Below is a small trained network, with its code and all its weights. Each question gives an input and a class and asks what happens when units are switched off, that is, made to give their printed mean instead of their output.

import numpy as np


def w(rows, s, z=0):
    codes = np.array(rows[::2]) - 128.0
    scale = np.full(codes.shape[1], s)
    scale[-1] = z or s
    return codes * scale


def f(y):
    return np.maximum(y, 0)


def log_softmax(a):
    a = a - a.max(-1, keepdims=True)
    return a - np.log(np.exp(a).sum(-1, keepdims=True))


def net(x, mask):
    res = np.array(x, float).reshape(1, 8) / 4 @ E
    y = f(res @ A[0][:, :-1].T + A[0][:, -1])
    res = res + np.where(mask, y, B[0][:, -1]) @ B[0][:, :-1]
    return log_softmax(res[-1] @ U[:, :-1].T + U[:, -1])


A, B = {}, {}
E = w([
[209,158,159,27,152,70,126,195,57],'x0',
[162,83,189,144,48,108,136,99,68],'x1',
[141,125,123,142,135,128,135,125,123],'x2',
[145,128,122,143,138,128,139,122,120],'x3',
[98,211,135,176,131,23,92,100,112],'x4',
[97,48,207,174,153,64,194,242,148],'x5',
[105,129,133,105,119,130,111,132,137],'x6',
[205,138,142,120,87,111,155,99,254],'x7',
],0.0081)
A[0] = w([
[74,83,137,131,156,75,195,172,139,63],'N1',
[149,151,148,96,162,116,111,146,88,124],'N2',
[114,93,158,95,134,183,82,140,140,79],'N3',
[97,200,55,96,136,165,166,93,144,195],'N4',
[127,120,116,122,178,149,96,91,78,137],'N5',
[142,133,133,179,210,132,124,111,40,142],'N6',
[185,97,139,139,93,100,94,106,211,105],'N7',
[123,116,197,117,155,119,174,170,141,73],'N8',
[112,188,93,153,118,79,154,152,134,206],'N9',
[180,157,153,117,166,119,178,124,218,83],'N10',
[122,69,164,99,130,185,151,152,174,135],'N11',
[123,105,159,160,123,110,185,176,118,70],'N12',
[61,99,120,186,106,136,158,119,168,52],'N13',
[96,133,119,144,119,151,111,168,80,61],'N14',
[147,124,120,130,101,171,118,166,130,250],'N15',
[126,127,93,97,209,108,115,132,179,255],'N16',
[110,63,135,43,84,163,121,127,137,163],'N17',
[151,167,94,56,160,89,156,149,110,172],'N18',
[170,64,119,134,168,175,129,127,140,94],'N19',
[163,119,105,62,102,85,125,190,93,76],'N20',
[136,114,135,172,149,66,69,155,149,136],'N21',
[108,134,126,147,135,74,132,59,122,145],'N22',
[149,139,113,84,82,99,126,107,158,140],'N23',
[170,146,128,134,110,96,128,125,167,241],'N24',
[123,82,161,109,53,119,164,62,71,241],'N25',
[85,137,157,128,105,73,97,90,144,171],'N26',
[69,113,93,227,103,173,127,77,134,98],'N27',
[143,104,111,109,110,163,147,154,126,63],'N28',
[78,139,134,179,133,173,135,149,87,92],'N29',
[84,77,106,124,120,116,79,148,72,82],'N30',
[135,112,116,131,165,135,119,155,143,151],'N31',
[101,89,65,152,165,139,103,126,169,196],'N32',
[247,141,150,103,182,102,63,178,105,47],'N33',
[154,159,108,125,93,122,92,132,163,181],'N34',
[145,49,96,116,141,175,160,131,107,56],'N35',
[168,132,111,133,84,87,176,138,163,108],'N36',
[113,125,110,127,227,149,116,126,127,153],'N37',
[151,114,78,144,114,174,131,167,144,156],'N38',
[179,151,69,76,126,152,94,63,98,73],'N39',
[164,120,90,120,127,155,72,55,76,101],'N40',
],0.011,0.0066)
B[0] = w([
[70,203,143,80,49,131,201,69,147,219],'N1',
[163,129,153,127,114,136,91,174,132,198],'N2',
[158,164,75,108,151,118,129,129,123,156],'N3',
[103,107,152,174,103,102,155,148,129,252],'N4',
[64,102,115,115,165,155,154,111,138,192],'N5',
[107,76,117,20,182,208,98,122,111,224],'N6',
[110,112,109,59,193,208,65,97,132,208],'N7',
[63,167,114,146,74,172,175,99,168,197],'N8',
[156,115,63,204,148,119,146,141,82,226],'N9',
[95,124,98,57,189,149,106,109,138,205],'N10',
[145,142,62,150,102,112,128,119,69,210],'N11',
[68,188,141,124,119,163,165,53,155,200],'N12',
[161,187,184,94,76,196,72,207,152,200],'N13',
[127,180,131,50,211,172,82,66,158,164],'N14',
[127,94,111,217,175,109,150,136,31,219],'N15',
[145,53,169,151,155,56,173,121,150,255],'N16',
[159,140,101,137,118,64,104,122,49,206],'N17',
[166,110,179,136,87,115,142,198,143,238],'N18',
[154,213,72,131,101,76,120,109,87,180],'N19',
[172,148,148,125,80,195,94,159,204,206],'N20',
[123,194,61,134,82,134,164,96,63,196],'N21',
[151,156,78,181,122,126,122,120,82,201],'N22',
[59,115,120,75,169,149,159,142,94,190],'N23',
[123,83,149,57,183,192,139,157,46,235],'N24',
[167,2,195,166,171,24,192,99,178,254],'N25',
[201,128,7,124,147,51,144,151,78,210],'N26',
[203,136,142,140,73,175,8,208,175,251],'N27',
[150,210,83,74,144,109,83,119,153,153],'N28',
[126,125,166,76,176,141,125,135,160,187],'N29',
[109,108,118,59,184,177,70,107,136,182],'N30',
[104,121,135,153,90,39,166,137,121,173],'N31',
[147,79,168,193,123,92,139,164,138,225],'N32',
[133,173,141,153,59,163,35,189,173,222],'N33',
[90,82,118,117,144,163,138,121,103,201],'N34',
[160,201,15,176,133,102,97,100,160,178],'N35',
[100,127,119,57,188,182,85,112,112,183],'N36',
[142,70,178,144,172,75,113,79,142,203],'N37',
[133,124,104,118,150,127,125,134,75,187],'N38',
[70,193,150,153,36,115,190,88,161,231],'N39',
[85,129,134,161,68,174,192,82,164,221],'N40',
],0.0058,0.0087)
U = w([
[221,155,180,144,43,206,1,187,234,18],'0',
[130,75,137,160,126,172,149,147,71,254],'1',
[55,205,146,146,62,174,191,26,193,23],'2',
[103,99,120,66,224,218,58,73,128,38],'3',
[145,76,132,150,125,132,125,136,98,235],'4',
[198,180,44,170,126,103,106,112,42,39],'5',
[174,101,179,162,155,133,126,100,138,243],'6',
[188,26,204,162,158,45,134,76,204,86],'7',
],0.0092,0.0082)

Each question gives the input, the list of numbers given to net, and the class t.
The units are the neurons (one row each of A and B). Each row of codes is followed by its name. A weight is (code - 128) times the scale printed after its matrix; where a second scale follows, it is the last column's (A, B and U).
mask holds one flag per neuron, in row order. A switched-off neuron (its flag False) gives its mean, the last column of its row in B, instead of its output. The means were averaged over made-up inputs and are rounded, as every weight is.
A unit's drop is (log p(t) with every unit on - log p(t) with that unit switched off) / (log p(t) with every unit on - log p(t) with every unit switched off).
The circuit of an input: a set's keep is (log p(t) with only the set's units on - log p(t) with every unit switched off) / (log p(t) with every unit on - log p(t) with every unit switched off). Starting from the 12 units with the biggest drops (on a tie, the unit counted first), units are removed one at a time, each time the one whose removal leaves the highest keep (on an exact tie, the one counted first), for as long as the keep stays at least 0.8.
circuit, biggest first: the units of the circuit, biggest drop first
unit that matters most: the unit with the biggest drop
top k neurons: the k neurons with the biggest drops, biggest first
input [3,-5,-2,4,0,-6,-1,0], class 2: circuit, biggest first : [N39]
input [2,3,1,-6,6,7,-5,-6], class 2: circuit, biggest first : [N1 N12]
input [8,7,-2,5,8,-3,-5,-8], class 0: circuit, biggest first : [N33 N20]
input [-5,1,-4,7,6,-6,-4,8], class 3: circuit, biggest first : [N7 N24]
input [-4,-2,0,5,-2,6,6,2], class 2: circuit, biggest first : [N1 N12]
input [-3,-1,2,0,-2,-4,1,7], class 3: circuit, biggest first : [N7 N10]
input [4,-8,-5,4,7,-1,-3,-4], class 7: circuit, biggest first : [N16 N37]
input [2,4,-1,5,-6,-5,3,1], class 5: circuit, biggest first : [N17 N35]
input [-4,-6,-1,2,-3,2,3,2], class 7: top 2 neurons : [N16 N32]
input [-1,0,3,1,-4,-1,2,5], class 3: circuit, biggest first : [N7 N10]
input [7,5,-1,-1,-5,-2,-7,4], class 0: top 3 neurons : [N33 N20 N16]
input [-7,-3,1,-7,-5,7,-6,3], class 0: top 3 neurons : [N13 N27 N39]
input [2,-1,-4,-3,-3,-7,-2,-7], class 2: top 3 neurons : [N39 N40 N24]
input [-8,-7,-2,-6,-1,1,1,-5], class 0: circuit, biggest first : [N27]
input [-4,-5,-5,2,0,-5,7,-4], class 4: circuit, biggest first : [N32 N4]
input [2,5,5,3,-8,-2,7,-8], class 3: top 3 neurons : [N30 N14 N6]
input [7,4,6,4,6,5,-4,-5], class 0: top 2 neurons : [N33 N20]
input [7,-6,-2,8,7,4,-5,5], class 1: top 2 neurons : [N27 N24]
input [-5,-4,1,4,-7,1,-2,-3], class 5: top 2 neurons : [N35 N19]
input [-2,-5,-6,0,-6,8,-2,2], class 2: top 3 neurons : [N1 N8 N12]
input [8,8,8,8,3,3,-2,-3], class 0: unit that matters most : N33
input [-1,-8,6,-3,-6,-3,1,5], class 7: top 2 neurons : [N16 N32]
